Here is a tiny trained network, its code and every weight. The questions are about switching its units off for an input and a target symbol, where a switched-off unit gives its printed mean instead of its output.

import numpy as np


def w(rows, s, z=0):
    codes = np.array(rows[::2]) - 128.0
    scale = np.full(codes.shape[1], s)
    scale[-1] = z or s
    return codes * scale


def norm(h):
    return h / np.sqrt((h * h).mean(-1, keepdims=True) + 1e-5)


def f(y):
    return np.maximum(y, 0)


def softmax(a):
    e = np.exp(a - a.max(-1, keepdims=True))
    return e / e.sum(-1, keepdims=True)


def log_softmax(a):
    a = a - a.max(-1, keepdims=True)
    return a - np.log(np.exp(a).sum(-1, keepdims=True))


def net(x, mask):
    ids = ['ΓΛΞΣΦαζημψω'.index(c) for c in x.split()]
    T = len(ids)
    res = E[ids] + P[:T]
    u = 0
    for l in range(3):
        r = norm(res)
        for j in range(2):
            rows = slice(2 * j, 2 * j + 2)
            q, k, v = (r @ M[l][rows].T for M in (Q, K, V))
            z = softmax(np.where(np.tri(T) > 0, q @ k.T / 2**0.5, -1e9)) @ v
            o = O[l][rows]
            res = res + np.where(mask[u + j], z, o[:, -1]) @ o[:, :-1]
        u += 2
        y = f(norm(res) @ A[l][:, :-1].T + A[l][:, -1])
        res = res + np.where(mask[u : u + 4], y, B[l][:, -1]) @ B[l][:, :-1]
        u += 4
    return log_softmax(norm(res)[-1] @ U[:, :-1].T + U[:, -1])


Q, K, V, O, A, B = {}, {}, {}, {}, {}, {}
E = w([
[147,132,167,214,117,153,147,107,74],'Γ',
[234,165,57,160,40,123,1,10,198],'Λ',
[141,169,151,196,135,75,136,179,94],'Ξ',
[128,116,157,187,134,118,145,132,110],'Σ',
[101,152,165,107,124,77,168,140,204],'Φ',
[121,148,193,177,100,127,162,87,117],'α',
[77,165,171,155,150,110,149,112,156],'ζ',
[72,147,157,119,54,139,152,119,92],'η',
[169,133,109,114,134,89,197,92,89],'μ',
[147,58,94,144,55,99,174,96,147],'ψ',
[102,123,28,127,98,144,168,151,195],'ω',
],0.0036)
P = w([
[149,165,215,59,158,144,131,246,123],'0',
[150,161,172,128,162,137,215,102,150],'1',
[139,121,132,150,158,154,186,85,146],'2',
[88,137,117,184,152,103,132,77,135],'3',
[75,113,91,181,156,86,86,51,135],'4',
[45,101,70,196,157,59,51,37,136],'5',
[21,89,52,209,150,32,6,6,143],'6',
],0.0021)
Q[0] = w([
[201,138,136,91,148,174,111,155,99],'0.h1',
[114,95,117,162,151,69,147,175,113],'0.h1',
[116,135,48,151,165,86,190,74,106],'0.h2',
[254,91,119,41,138,222,141,188,139],'0.h2',
],0.007)
K[0] = w([
[81,68,149,129,162,142,229,189,88],'0.h1',
[91,52,147,148,90,113,131,17,174],'0.h1',
[127,75,2,124,48,160,82,70,215],'0.h2',
[77,109,249,106,135,184,222,220,141],'0.h2',
],0.0047)
V[0] = w([
[251,216,124,170,68,85,27,47,189],'0.h1',
[137,80,207,111,62,93,185,114,118],'0.h1',
[90,23,77,147,71,114,191,184,103],'0.h2',
[145,103,122,54,198,104,203,104,19],'0.h2',
],0.0025)
O[0] = w([
[255,152,116,67,69,141,55,33,105,135],'0.h1',
[100,139,149,121,84,95,175,90,186,255],'0.h1',
[125,66,180,113,153,75,218,178,88,236],'0.h2',
[78,87,176,23,209,43,90,23,40,154],'0.h2',
],0.003,0.00096)
A[0] = w([
[112,67,234,127,181,120,76,98,68,95],'0.n1',
[197,44,128,158,81,96,198,111,70,115],'0.n2',
[56,173,89,130,100,63,136,213,102,90],'0.n3',
[96,140,83,84,133,160,4,93,139,2],'0.n4',
],0.0029,0.00074)
B[0] = w([
[152,131,90,14,150,72,161,93,84,216],'0.n1',
[107,192,163,170,138,128,83,181,155,249],'0.n2',
[134,54,116,94,154,173,139,55,157,212],'0.n3',
[253,142,89,176,114,167,226,168,136,163],'0.n4',
],0.0032,0.002)
Q[1] = w([
[137,120,84,45,157,142,113,113,74],'1.h1',
[44,41,169,145,171,58,160,142,97],'1.h1',
[248,121,168,143,62,209,64,208,122],'1.h2',
[253,208,138,153,17,227,119,173,191],'1.h2',
],0.0061)
K[1] = w([
[238,211,141,174,190,66,178,146,101],'1.h1',
[125,124,52,162,75,115,176,10,156],'1.h1',
[119,228,253,70,178,151,181,163,99],'1.h2',
[98,161,220,66,207,169,161,242,103],'1.h2',
],0.0057)
V[1] = w([
[156,137,218,155,153,85,142,190,2],'1.h1',
[44,58,146,122,25,166,164,95,80],'1.h1',
[36,112,176,184,179,134,74,153,182],'1.h2',
[179,28,133,156,39,73,158,148,204],'1.h2',
],0.0038)
O[1] = w([
[77,1,123,153,48,108,95,204,118,225],'1.h1',
[34,175,68,110,34,72,195,51,79,171],'1.h1',
[62,47,178,135,190,171,93,35,171,209],'1.h2',
[226,6,171,207,27,116,239,114,75,244],'1.h2',
],0.0033,0.0011)
A[1] = w([
[111,116,127,3,179,36,92,81,90,19],'1.n1',
[120,180,171,77,127,135,117,64,71,35],'1.n2',
[116,139,106,67,137,55,133,120,182,87],'1.n3',
[180,170,101,121,93,84,71,153,184,252],'1.n4',
],0.0038,0.002)
B[1] = w([
[194,194,98,78,191,61,78,175,60,254],'1.n1',
[188,80,76,102,253,75,109,173,145,159],'1.n2',
[214,111,84,154,176,69,104,110,76,187],'1.n3',
[122,128,156,117,98,177,155,109,44,190],'1.n4',
],0.0047,0.0029)
Q[2] = w([
[169,192,128,5,165,86,76,253,144],'2.h1',
[182,87,17,197,130,198,88,59,89],'2.h1',
[219,145,107,160,23,249,104,118,122],'2.h2',
[28,54,153,201,175,22,212,28,113],'2.h2',
],0.0069)
K[2] = w([
[104,204,197,121,184,86,172,238,43],'2.h1',
[228,82,171,137,41,111,7,13,142],'2.h1',
[27,68,238,42,161,160,165,254,148],'2.h2',
[126,50,16,182,40,169,50,41,166],'2.h2',
],0.0055)
V[2] = w([
[152,123,209,179,104,126,38,7,102],'2.h1',
[26,122,67,84,117,150,131,66,143],'2.h1',
[136,205,253,102,136,18,104,102,51],'2.h2',
[125,201,160,190,9,188,91,100,176],'2.h2',
],0.0041)
O[2] = w([
[73,91,206,71,192,73,156,179,137,97],'2.h1',
[38,146,116,185,125,135,116,111,164,121],'2.h1',
[125,104,170,52,138,3,76,100,126,120],'2.h2',
[120,170,205,114,67,147,117,181,130,4],'2.h2',
],0.0057,0.0036)
A[2] = w([
[151,195,26,217,145,255,193,78,126,5],'2.n1',
[107,104,174,45,128,117,99,144,126,158],'2.n2',
[46,107,105,138,161,119,90,96,146,134],'2.n3',
[100,124,127,76,181,103,112,109,123,72],'2.n4',
],0.0064,0.0022)
B[2] = w([
[149,191,30,253,133,160,121,115,130,254],'2.n1',
[126,152,76,186,125,115,124,142,183,156],'2.n2',
[144,165,138,70,128,166,144,150,74,158],'2.n3',
[177,146,120,151,121,170,90,121,150,167],'2.n4',
],0.0061,0.0095)
U = w([
[64,139,68,79,40,125,48,208,95,28],'Γ',
[224,195,179,60,73,175,157,196,103,113],'Λ',
[150,5,152,165,145,159,46,227,156,58],'Ξ',
[92,63,131,79,173,213,163,136,42,96],'Σ',
[194,86,167,118,184,133,178,88,254,2],'Φ',
[83,172,177,146,70,37,78,173,243,106],'α',
[86,198,201,74,224,191,108,123,196,177],'ζ',
[9,190,120,50,77,122,170,60,79,128],'η',
[193,146,67,49,186,51,79,77,90,154],'μ',
[134,14,159,137,47,77,227,69,99,156],'ψ',
[145,178,42,220,87,172,150,90,150,185],'ω',
],0.0055,0.0022)

Each question gives the input, a string of symbols that net reads in full, and the target symbol t.
The units are the heads (2 rows each of Q, K, V and O) and the neurons (one row each of A and B). Each row of codes is followed by its name. A weight is (code - 128) times the scale printed after its matrix; where a second scale follows, it is the last column's (O, A, B and U).
mask holds one flag per unit, layer by layer, with each layer's heads first. A switched-off unit (its flag False) gives its mean, the last column of its rows in O or B, instead of its output. The means were averaged over made-up inputs and are rounded, as every weight is.
A unit's drop is (log p(t) with every unit on - log p(t) with that unit switched off) / (log p(t) with every unit on - log p(t) with every unit switched off).
The circuit of an input: a set's keep is (log p(t) with only the set's units on - log p(t) with every unit switched off) / (log p(t) with every unit on - log p(t) with every unit switched off). Starting from the 12 units with the biggest drops (on a tie, the unit counted first), units are removed one at a time, each time the one whose removal leaves the highest keep (on an exact tie, the one counted first), for as long as the keep stays at least 0.8.
circuit, biggest first: the units of the circuit, biggest drop first
unit that matters most: the unit with the biggest drop
top k neurons: the k neurons with the biggest drops, biggest first
k most important neurons of layer l: the k neurons of layer l with the biggest drops, biggest first
which heads matter: for each layer, one digit per head in row order, 1 if its drop is at least 0.15 and else 0, layers parted by /
input Λ Σ Σ ζ, target Λ: circuit, biggest first -> (2.h2, 2.h1, 0.h2, 2.n1)
input ω μ Ξ ζ α, target ζ: top 2 neurons -> (1.n1, 2.n1)
input μ ψ μ ζ, target ψ: which heads matter -> 00 / 01 / 00
input μ ω α ζ Φ ψ, target ψ: circuit, biggest first -> (1.h2, 2.n1)
input Ξ ζ μ Ξ, target μ: unit that matters most -> 0.h2
input μ μ Λ, target μ: circuit, biggest first -> (2.h2, 2.n1)
input ζ μ Γ, target μ: which heads matter -> 01 / 01 / 00
input μ μ μ μ ζ Ξ η, target η: circuit, biggest first -> (2.n1, 1.n1, 2.n3, 2.h1)
input α Λ α α μ Φ, target α: which heads matter -> 01 / 10 / 11
input μ Ξ α Ξ, target α: top 2 neurons -> (1.n1, 2.n1)
input ω ω μ Ξ α ψ, target ψ: which heads matter -> 00 / 11 / 10
input α Γ ζ, target ζ: top 2 neurons -> (2.n1, 1.n1)
input ψ ζ α α, target α: top 2 neurons -> (2.n1, 2.n2)
input ω ζ ψ ζ, target ψ: unit that matters most -> 1.h2
input ζ μ ω Ξ Ξ α Λ, target ζ: which heads matter -> 01 / 01 / 10
input μ μ Σ Ξ α Ξ, target α: circuit, biggest first -> (2.h2, 0.h2, 2.n1, 1.n1)
input μ Ξ Ξ μ μ Γ, target μ: which heads matter -> 01 / 00 / 00
input η μ μ Λ, target η: which heads matter -> 10 / 10 / 10
input ω Ξ μ μ μ α, target μ: which heads matter -> 00 / 00 / 00
input Ξ Γ Σ α, target α: which heads matter -> 00 / 00 / 01
input μ ω ζ α η, target η: which heads matter -> 01 / 11 / 01
input α ζ μ μ α μ Σ, target μ: unit that matters most -> 0.h2
input μ ω Γ μ η, target μ: which heads matter -> 01 / 00 / 00
input ω μ Φ ζ Ξ, target ζ: which heads matter -> 01 / 01 / 10
input μ Γ α, target μ: which heads matter -> 01 / 01 / 00
input Ξ μ Λ Λ μ α ω, target Ξ: which heads matter -> 10 / 10 / 10
input μ ζ μ, target μ: which heads matter -> 01 / 00 / 00
input Σ Ξ μ Λ ω μ, target Σ: unit that matters most -> 2.h1
input Σ ζ Λ, target Σ: 2 most important neurons of layer 1 -> (1.n1, 1.n4)
